Below is a small trained network, with its code and all its weights. Each question gives an input and a class and asks what happens when units are switched off, that is, made to give their printed mean instead of their output.

import numpy as np


def w(rows, s, z=0):
    codes = np.array(rows[::2]) - 128.0
    scale = np.full(codes.shape[1], s)
    scale[-1] = z or s
    return codes * scale


def f(y):
    return np.maximum(y, 0)


def log_softmax(a):
    a = a - a.max(-1, keepdims=True)
    return a - np.log(np.exp(a).sum(-1, keepdims=True))


def net(x, mask):
    res = np.array(x, float).reshape(1, 3) / 4 @ E
    y = f(res @ A[0][:, :-1].T + A[0][:, -1])
    res = res + np.where(mask, y, B[0][:, -1]) @ B[0][:, :-1]
    return log_softmax(res[-1] @ U[:, :-1].T + U[:, -1])


A, B = {}, {}
E = w([
[127,138,172,176,122,164,247],'x0',
[53,93,44,67,124,187,162],'x1',
[155,59,161,62,66,72,163],'x2',
],0.015)
A[0] = w([
[110,171,62,159,203,141,24,250],'n1',
[116,170,98,122,147,127,54,237],'n2',
[185,103,167,124,111,57,62,208],'n3',
[15,80,47,93,125,183,165,255],'n4',
[166,98,158,118,81,116,254,94],'n5',
[143,206,166,219,169,181,167,225],'n6',
[129,83,60,5,57,97,92,160],'n7',
],0.0089,0.003)
B[0] = w([
[80,145,213,116,52,158,124,233],'n1',
[108,109,185,94,64,108,132,195],'n2',
[189,136,146,75,114,44,171,222],'n3',
[47,139,87,129,160,221,157,252],'n4',
[73,147,164,144,50,177,65,215],'n5',
[100,115,98,255,179,101,136,226],'n6',
[89,2,161,180,205,46,103,240],'n7',
],0.009,0.015)
U = w([
[141,169,211,151,4,101,95,249],'0',
[97,68,122,207,254,71,112,214],'1',
[43,100,154,67,64,184,126,30],'2',
[122,201,29,144,207,206,176,6],'3',
[223,92,154,44,139,53,135,81],'4',
],0.0085,0.0019)

Each question gives the input, the list of numbers given to net, and the class t.
The units are the neurons (one row each of A and B). Each row of codes is followed by its name. A weight is (code - 128) times the scale printed after its matrix; where a second scale follows, it is the last column's (A, B and U).
mask holds one flag per neuron, in row order. A switched-off neuron (its flag False) gives its mean, the last column of its row in B, instead of its output. The means were averaged over made-up inputs and are rounded, as every weight is.
A unit's drop is (log p(t) with every unit on - log p(t) with that unit switched off) / (log p(t) with every unit on - log p(t) with every unit switched off).
The circuit of an input: a set's keep is (log p(t) with only the set's units on - log p(t) with every unit switched off) / (log p(t) with every unit on - log p(t) with every unit switched off). Starting from all 7 units, units are removed one at a time, each time the one whose removal leaves the highest keep (on an exact tie, the one counted first), for as long as the keep stays at least 0.8.
units of the circuit, in order: the units of the circuit, biggest drop first
most important unit: the unit with the biggest drop
k most important neurons: the k neurons with the biggest drops, biggest first
drop of u: that unit's drop, to one decimal
input [-3,-5,-8], class 0: most important neuron -> (n1)
input [-3,0,-1], class 0: units of the circuit, in order -> (n4; n7)
input [-6,4,2], class 1: 2 most important neurons -> (n7; n5)
input [-3,-6,2], class 4: units of the circuit, in order -> (n3; n5)
input [-8,-2,7], class 4: 2 most important neurons -> (n3; n6)
input [-7,-4,1], class 4: 2 most important neurons -> (n3; n5)
input [0,-6,4], class 4: units of the circuit, in order -> (n1; n3)
input [-1,-5,2], class 4: 3 most important neurons -> (n1; n5; n3)
input [0,3,4], class 1: 3 most important neurons -> (n7; n1; n2)
input [-2,-6,-5], class 0: 2 most important neurons -> (n1; n7)
input [-8,-3,1], class 4: 3 most important neurons -> (n3; n5; n7)
input [0,5,1], class 1: 2 most important neurons -> (n1; n7)
input [1,1,-6], class 3: 4 most important neurons -> (n7; n6; n5; n3)
input [-2,2,-8], class 2: most important unit -> n1
input [-1,-1,-5], class 0: 3 most important neurons -> (n7; n1; n4)
input [0,1,3], class 1: 2 most important neurons -> (n1; n2)
input [-1,-6,6], class 4: 2 most important neurons -> (n3; n1)
input [-4,-2,-1], class 0: 2 most important neurons -> (n1; n4)
input [-2,-4,-4], class 0: 2 most important neurons -> (n7; n1)
input [-4,-1,-4], class 0: most important unit -> n4
input [-7,8,7], class 1: drop of n7 -> 1.1
input [-8,5,3], class 1: drop of n7 -> 2.8
input [-5,2,3], class 1: drop of n7 -> 1.3
input [-5,4,-5], class 2: drop of n5 -> 0.0
